Below is a small trained network, with its code and all its weights. Each question gives an input and a class and asks what happens when units are switched off, that is, made to give their printed mean instead of their output.

import numpy as np


def w(rows, s, z=0):
    codes = np.array(rows[::2]) - 128.0
    scale = np.full(codes.shape[1], s)
    scale[-1] = z or s
    return codes * scale


def norm(h):
    return h / np.sqrt((h * h).mean(-1, keepdims=True) + 1e-5)


def f(y):
    return np.maximum(y, 0)


def log_softmax(a):
    a = a - a.max(-1, keepdims=True)
    return a - np.log(np.exp(a).sum(-1, keepdims=True))


def net(x, mask):
    res = np.array(x, float).reshape(1, 7) / 4 @ E
    u = 0
    for l in range(2):
        y = f(norm(res) @ A[l][:, :-1].T + A[l][:, -1])
        res = res + np.where(mask[u : u + 14], y, B[l][:, -1]) @ B[l][:, :-1]
        u += 14
    return log_softmax(norm(res)[-1] @ U[:, :-1].T + U[:, -1])


A, B = {}, {}
E = w([
[125,128,126,133,125],'x0',
[174,38,146,181,115],'x1',
[138,131,122,131,130],'x2',
[118,113,125,167,254],'x3',
[120,126,128,134,124],'x4',
[126,128,128,130,126],'x5',
[99,64,10,69,129],'x6',
],0.0089)
A[0] = w([
[186,9,159,159,109,177],'0.n0',
[108,104,115,124,193,4],'0.n1',
[163,41,109,135,111,101],'0.n2',
[121,70,93,89,136,59],'0.n3',
[106,79,53,95,158,10],'0.n4',
[99,101,94,107,141,110],'0.n5',
[110,85,59,102,126,176],'0.n6',
[149,131,156,112,64,130],'0.n7',
[140,84,174,185,205,105],'0.n8',
[143,99,62,87,61,45],'0.n9',
[99,123,131,134,218,107],'0.n10',
[154,169,184,134,126,149],'0.n11',
[159,166,152,109,50,115],'0.n12',
[113,129,81,72,104,110],'0.n13',
],0.014,0.0042)
B[0] = w([
[152,7,153,200,87,255],'0.n0',
[197,171,70,137,86,167],'0.n1',
[26,169,129,200,109,199],'0.n2',
[105,180,151,221,94,183],'0.n3',
[248,159,23,96,122,204],'0.n4',
[174,110,83,96,144,178],'0.n5',
[106,80,140,53,49,226],'0.n6',
[158,128,50,121,102,193],'0.n7',
[175,162,224,56,166,232],'0.n8',
[37,109,217,133,105,202],'0.n9',
[85,120,22,216,161,210],'0.n10',
[102,153,73,180,97,205],'0.n11',
[188,128,52,91,88,207],'0.n12',
[148,136,194,90,97,195],'0.n13',
],0.018,0.0087)
A[1] = w([
[84,169,133,153,177,118],'1.n0',
[141,86,57,129,59,154],'1.n1',
[213,51,114,170,168,106],'1.n2',
[124,103,61,241,113,111],'1.n3',
[131,95,224,139,212,121],'1.n4',
[161,163,78,212,216,126],'1.n5',
[176,133,225,128,238,80],'1.n6',
[47,236,168,155,214,21],'1.n7',
[107,151,188,9,160,51],'1.n8',
[120,174,100,110,151,184],'1.n9',
[77,174,123,133,176,11],'1.n10',
[97,28,132,182,132,136],'1.n11',
[126,216,24,67,144,2],'1.n12',
[111,166,157,166,64,136],'1.n13',
],0.015,0.0024)
B[1] = w([
[150,116,135,139,97,150],'1.n0',
[137,162,182,171,208,250],'1.n1',
[179,176,164,137,182,189],'1.n2',
[193,125,189,49,150,229],'1.n3',
[80,99,91,72,170,159],'1.n4',
[114,89,147,146,68,195],'1.n5',
[49,40,117,93,161,163],'1.n6',
[194,143,151,181,78,165],'1.n7',
[197,165,163,31,114,143],'1.n8',
[115,170,102,134,92,157],'1.n9',
[143,134,131,147,86,145],'1.n10',
[111,193,55,144,94,187],'1.n11',
[5,128,68,147,124,202],'1.n12',
[124,86,66,106,161,176],'1.n13',
],0.029,0.014)
U = w([
[54,221,33,143,160,234],'0',
[117,94,132,201,12,242],'1',
[248,158,143,206,201,106],'2',
[97,33,136,102,227,3],'3',
[124,167,149,11,89,41],'4',
],0.017,0.0025)

Each question gives the input, the list of numbers given to net, and the class t.
The units are the neurons (one row each of A and B). Each row of codes is followed by its name. A weight is (code - 128) times the scale printed after its matrix; where a second scale follows, it is the last column's (A, B and U).
mask holds one flag per neuron, layer by layer. A switched-off neuron (its flag False) gives its mean, the last column of its row in B, instead of its output. The means were averaged over made-up inputs and are rounded, as every weight is.
A unit's drop is (log p(t) with every unit on - log p(t) with that unit switched off) / (log p(t) with every unit on - log p(t) with every unit switched off).
The circuit of an input: a set's keep is (log p(t) with only the set's units on - log p(t) with every unit switched off) / (log p(t) with every unit on - log p(t) with every unit switched off). Starting from the 12 units with the biggest drops (on a tie, the unit counted first), units are removed one at a time, each time the one whose removal leaves the highest keep (on an exact tie, the one counted first), for as long as the keep stays at least 0.8.
units of the circuit, in order: the units of the circuit, biggest drop first
unit that matters most: the unit with the biggest drop
k most important neurons: the k neurons with the biggest drops, biggest first
top k neurons in layer l: the k neurons of layer l with the biggest drops, biggest first
drop of u: that unit's drop, to one decimal
input [-3,-8,2,0,8,0,3], class 4: 3 most important neurons	1.n8; 0.n13; 0.n11
input [-8,6,-2,8,-3,-3,-3], class 3: units of the circuit, in order	0.n8; 1.n6
input [8,0,5,-6,2,8,0], class 0: 2 most important neurons	0.n0; 0.n7
input [0,-1,-2,2,-3,7,2], class 0: 2 most important neurons	0.n0; 1.n12
input [-2,8,0,2,-5,8,0], class 3: 3 most important neurons	0.n8; 1.n4; 0.n4
input [-6,-8,-4,-7,-3,8,-4], class 0: most important neuron	0.n0
input [8,1,4,2,3,-8,6], class 2: top 2 neurons in layer 0	0.n4; 0.n3
input [0,2,-2,7,-3,-5,0], class 3: top 4 neurons in layer 0	0.n8; 0.n12; 0.n11; 0.n7
input [3,1,-6,8,-6,3,-8], class 3: 3 most important neurons	1.n6; 0.n8; 1.n4
input [8,0,4,-3,-1,8,6], class 4: top 2 neurons in layer 1	1.n5; 1.n12
input [-7,4,4,-1,-2,0,8], class 1: top 3 neurons in layer 0	0.n6; 0.n9; 0.n2
input [3,-2,0,7,6,7,-1], class 1: top 2 neurons in layer 0	0.n10; 0.n0
input [-3,1,-8,5,-6,2,-8], class 3: 4 most important neurons	1.n6; 0.n8; 1.n4; 0.n2
input [-8,-7,2,-3,4,-6,1], class 4: top 4 neurons in layer 0	0.n10; 0.n13; 0.n0; 0.n4
input [-3,1,-3,-1,-4,0,8], class 1: top 3 neurons in layer 1	1.n3; 1.n2; 1.n12
input [6,1,-7,-5,6,-4,0], class 2: units of the circuit, in order	1.n1
input [-4,6,4,6,7,7,-1], class 3: 3 most important neurons	0.n8; 1.n6; 1.n4
input [-8,2,-5,5,0,-3,-3], class 3: 2 most important neurons	0.n8; 1.n6
input [0,-1,8,6,5,-4,-2], class 1: 2 most important neurons	0.n10; 0.n0
input [8,-3,-8,-2,6,-7,-8], class 0: 2 most important neurons	0.n0; 1.n12
input [6,1,-5,6,7,-7,8], class 2: unit that matters most	1.n1
input [3,-5,-2,0,-1,-1,3], class 4: 2 most important neurons	0.n13; 0.n0
input [2,-3,8,2,0,8,0], class 1: 3 most important neurons	1.n5; 0.n0; 0.n6
input [-2,1,3,-7,4,-2,-3], class 2: 2 most important neurons	1.n1; 1.n11
input [5,-6,-4,0,-3,-4,7], class 4: 2 most important neurons	0.n13; 0.n6
input [2,-1,2,-3,5,-4,8], class 4: top 2 neurons in layer 0	0.n0; 0.n9
input [-4,-4,4,-7,-6,-4,-8], class 0: top neuron in layer 1	1.n12
input [-8,0,-6,0,8,-4,-3], class 0: top 2 neurons in layer 0	0.n0; 0.n11
input [4,-4,6,4,5,-3,-3], class 1: drop of 0.n0	0.2
